Each row has a hidden trait or not; one of two labels after the row says which. A new part has a new trait and new labels.
(in the rows, 128 means zero)
[136 135 137 136 132 158 120 159 147 131 108 127 127 126 142 128 133 127
 131 128 132 140 132 145 137 130 144 143 144 141] : P
[127  68 115 130  92 159  89 103  87 136  67 124 115 144 152 123 121 106
 108 117 141 117 131 110 133 133 139 138 132 151] : Q
[136 122 132 139 113 175 118 159 158 135 121 136 130 137 152 139 140 130
 135 136 142 145 134 141 143 134 152 149 148 147] : P
[117  87 112 114  90  82  71  71  70 116  95 116 122 109 123 116 119 118
 119 128 131 129 129 139 140 135 149 151 147 144] : P
[129 128 132 129 127 115 121 131 133 129 135 132 132 125 137 130 142 139
 144 136 138 153 133 149 143 136 156 152 166 142] : Q
[139 137 142 139 102 179 146 255 145 129 116 138 133 132 138 122 124 115
  93 118 115  93 120 108 105 111  98  66  62 107] : Q
[131 103 121 129  83 149 144 205 110 125 102 135 131 137 144 124 132 122
 134 136 130 148 136 141 145 136 133 151 133 139] : Q
[119  83 113 113 110  96  46  26  80 126  87 112 115 114 126 124 121 119
 117 125 139 120 129 127 135 132 158 145 144 152] : P
[125  92 112 115  89  99  74  76  70 120  84 114 119 103 121 108 109  95
  86 113 115  87 121 108 103 112 111  66  73 114] : Q
[133 149 140 130 105 139 129 188 122 124 120 127 130 108 125 112 120 112
 103 126 115 114 123 127 119 122 116  98  94 115] : P
[127 108 129 130 114 140 116 185 125 128 118 128 129 138 143 124 139 130
 128 136 138 151 134 138 143 135 149 152 159 144] : Q
[118  80 114 115  89 102  71  79  72 120  86 113 119 105 122 109 111  99
  84 116 113  88 118 105 101 110 106  59  68 110] : Q
[134 123 130 130 101 112 112 157  91 123 106 124 120 121 128 118 121 125
 105 125 123 128 128 134 129 127 128 120 124 129] : P
[121 104 119 125  52 126 154 224  63 111  99 134 130 128 130 110 119 114
 115 129 121 149 136 141 145 138 121 158 140 131] : P
[127  79 118 118  76 122  97 135  73 118  78 120 121 119 128 107 113  95
  90 116 119 114 127 114 122 126 117 119  92 128] : P
[129 134 136 134  88 161 172 252 113 128 102 139 134 138 143 131 137 124
 121 137 131 153 136 138 145 136 130 145 147 137] : Q
[131 118 128 135  61 161 171 255  98 123 107 137 131 136 145 112 115 104
 100 121 116 118 128 114 118 127  87 100  80 128] : Q
[123 103 120 122  96 125 121 143  99 123  83 122 124 111 128 118 116 111
 107 126 122 116 128 123 123 123 124 105 113 115] : P
[131 126 132 138  89 171 148 222 145 129 117 136 131 135 140 123 121 112
 111 127 125 122 126 119 124 117 102  97  93 118] : Q
[135 144 139 136 109 165 153 206 137 129 125 138 135 135 144 136 142 132
 137 138 132 139 131 140 132 131 128 130 126 128] : Q
[135 124 131 139 139 171 152 160 150 135 125 135 129 144 145 138 138 134
 142 133 140 139 134 133 136 135 137 148 143 146] : Q

New part:
[109  98 186 127   1 150 103 106 104  89 113 166 181 110 113 110  65 112
 144 104 139 116 115  96 149] : [68]
[110  89 160 118  81 149 117 131 130 153  98 153 166 121 120 153  99 122
 123 103 131 127 116 159 135] : [73]
[101  95 191 117 128 153 115 138 135 173 111 159 169 123 123 190 170 132
 122  99 136 133 110 175 131] : [68]
[112  92 211 120  61 143 111 121 119 134 109 162 178 117 123 141 115 119
 132 101 135 122 116 137 138] : [68]
[102  87 155 124  38 146 110 111 110 107 105 155 166 113 116 118  87 123
 136 112 136 113 112 119 141] : [73]
[110  87 168 122   8 147 111 116 117  34 110 156 184  72 118 132  80 115
 138 105 137 120 112 122 136] : [73]
[112  76 147 121  19 147 111 114 117 107 110 163 171 116 115 128  78 115
 137 109 137 116 112 119 144] : [68]
[109  95 166 116 132 150 115 135 137 166 111 149 170 141 122 170 128 129
 120 117 129 130  83 183 127] : [68]
[109  94 190 121  46 144 111 106 117 118 110 160 179 115 118 130  86 116
 142 104 135 119  71  98 139] : [68]
[109  85 131 120  63 149 110 137 122 130 100 154 171 115 119 146 106 126
 126 111 132 123 117 142 137] : [73]
[ 97  93 162 118 124 149 123 137 135 165 113 155 167 138 113 168 148 128
 121 103 135 129 113 170 135] : [68]
[106  83 191 122  72 149 127 114 109  99 117 158 181 113 116 155  87 115
 137 110 136 116 112 117 142] : [73]
[ 98  98 106 120 213 146 119 149 153 149 112 113 170 131 123 212 177 157
 110 110 120 140 112 212 124] : [73]
[111  94 181 120  83 146 133 125 120 133 111 158 172 144 119 146 114 123
 129 109 129 125 116 150 136] : [68]
[112  86 197 120  35 143 108 116 111 151 113 161 174 110 115 133  84 115
 134 110 136 122 115 122 140] : [68]
[111  86 180 119  46 149 108 124 123 165 113 158 175 113 119 138 108 121
 128 107 135 137 112 148 137] : [68]
[108  93 176 121  94 147 113 127 129  55 112 150 168  95 120 158 109 118
 126 103 132 123 117 153 136] : [73]
[107  80 225 127   1 144 100  86  80  28 115 170 191 107 112  67  25  99
 160 117 153 109 112  53 157] : [68]
[ 97  93 170 120  93 142 115 130 147 146 111 161 166 113 122 154 134 123
 127 106 130 146 113 169 131] : [73]
[115  87 154 123  31 139 109 114 114 121 112 140 184 112 118 137 106 132
 128 109 132 166 111 125 142] : [73]
[ 98  90 166 119  74 150 121 125 154 134 113 247 173 111 119 147 114 119
 128 105 133 132 112 141 126] : [73]
[111  91 173 117  87 149 115 129 130 162 116 156 171 120 120 168 159 126
 127 102 130 144  98 159 132] : [68]
[111  90 171 117 157 148 115 130 136 100 114 159 160 110 121 201 141 126
 120 105 128 130 115 177 128] : [73]
[ 88  98 153 111 250 151 131 153 154 234 116 151 163 125 126 234 190 137
 107  99 121 138 114 217 118] : [73]
[117  89 178 117  62 144 114 128 126 136 108 166 175 118 126 154 109 121
 131 104 133 125 140 154 133] : [73]
[116  82 182 120  60 145 112 123 120 123 110 160 175  82 117 138  80 118
 132 106 131 115 115 134 138] : [73]
[123  96 178 119  52 147 106 126 126 117 112 150 192  66 120 147  87 125
 127 110 131 124 112 150 135] : [73]
[112  84 146 117  92 150 117 134 131 160 113 156 173 120 126 164 123 127
 122 105 129 129 121 161 133] : [73]
[112  81 193 122  51 148 107 112 109 100 112 159 183 111 121 122  68 113
 139 120 138 115 114 113 148] : [73]
[108  90 152 117 108 150 110 139 137 169 101 152 171 123 121 169 117 124
 122 101 132 130 121 173 129] : [68]
[110  91 179 119  69 144 111 133 135 180 108 153 168 115 119 147 141 125
 125 103 131 145 111 164 133] : [68]
